Below are the code and all the weights of a small trained network. Each question names an input and a class and asks about switching units off, where a switched-off unit gives its printed mean instead of its output.

import numpy as np


def w(rows, s, z=0):
    codes = np.array(rows[::2]) - 128.0
    scale = np.full(codes.shape[1], s)
    scale[-1] = z or s
    return codes * scale


def f(y):
    return y / 2 * (1 + np.tanh(0.7978845608 * (y + 0.044715 * y**3)))


def log_softmax(a):
    a = a - a.max(-1, keepdims=True)
    return a - np.log(np.exp(a).sum(-1, keepdims=True))


def net(x, mask):
    res = np.array(x, float).reshape(1, 6) / 4 @ E
    y = f(res @ A[0][:, :-1].T + A[0][:, -1])
    res = res + np.where(mask, y, B[0][:, -1]) @ B[0][:, :-1]
    return log_softmax(res[-1] @ U[:, :-1].T + U[:, -1])


A, B = {}, {}
E = w([
[59,71,125,128,52],'x0',
[58,182,24,128,168],'x1',
[124,199,173,80,71],'x2',
[158,135,180,70,219],'x3',
[105,156,169,254,154],'x4',
[231,170,77,145,96],'x5',
],0.009)
A[0] = w([
[136,226,98,142,222,176],'N0',
[114,137,42,54,78,253],'N1',
[219,113,181,99,214,197],'N2',
[135,102,254,63,110,250],'N3',
[220,170,110,127,42,195],'N4',
[55,96,58,215,157,237],'N5',
],0.008,0.0044)
B[0] = w([
[142,247,122,119,151,239],'N0',
[110,98,55,44,96,254],'N1',
[211,129,197,135,254,231],'N2',
[127,65,255,113,133,244],'N3',
[198,114,120,122,32,227],'N4',
[65,182,82,186,107,250],'N5',
],0.0093,0.0077)
U = w([
[150,188,131,136,178,102],'0',
[58,94,170,73,103,109],'1',
[91,125,56,72,147,143],'2',
[70,129,101,248,113,163],'3',
[196,87,167,120,185,138],'4',
[114,123,191,174,126,179],'5',
[208,123,94,130,55,137],'6',
[135,105,114,143,142,2],'7',
],0.011,0.0046)

Each question gives the input, the list of numbers given to net, and the class t.
The units are the neurons (one row each of A and B). Each row of codes is followed by its name. A weight is (code - 128) times the scale printed after its matrix; where a second scale follows, it is the last column's (A, B and U).
mask holds one flag per neuron, in row order. A switched-off neuron (its flag False) gives its mean, the last column of its row in B, instead of its output. The means were averaged over made-up inputs and are rounded, as every weight is.
A unit's drop is (log p(t) with every unit on - log p(t) with that unit switched off) / (log p(t) with every unit on - log p(t) with every unit switched off).
The circuit of an input: a set's keep is (log p(t) with only the set's units on - log p(t) with every unit switched off) / (log p(t) with every unit on - log p(t) with every unit switched off). Starting from all 6 units, units are removed one at a time, each time the one whose removal leaves the highest keep (on an exact tie, the one counted first), for as long as the keep stays at least 0.8.
units of the circuit, in order: the units of the circuit, biggest drop first
most important unit: the unit with the biggest drop
top k neurons: the k neurons with the biggest drops, biggest first
drop of u: that unit's drop, to one decimal
input [4,-8,5,3,4,4], class 4: most important unit => N5
input [5,-3,8,6,3,6], class 4: units of the circuit, in order => (N3 N5)
input [-2,-1,5,3,-2,2], class 4: units of the circuit, in order => (N2 N5)
input [-6,1,6,5,-8,1], class 4: top 3 neurons => (N2 N3 N5)
input [-2,-5,5,3,-6,7], class 4: top 3 neurons => (N2 N3 N5)
input [-3,-1,5,2,-3,2], class 4: units of the circuit, in order => (N2 N5)
input [3,8,-2,5,1,-2], class 3: top 3 neurons => (N5 N2 N1)
input [5,4,5,4,6,-5], class 3: drop of N2 => 0.3
input [1,-4,-3,-6,2,1], class 3: drop of N3 => 0.1
input [3,1,2,1,5,-1], class 3: drop of N2 => 0.3
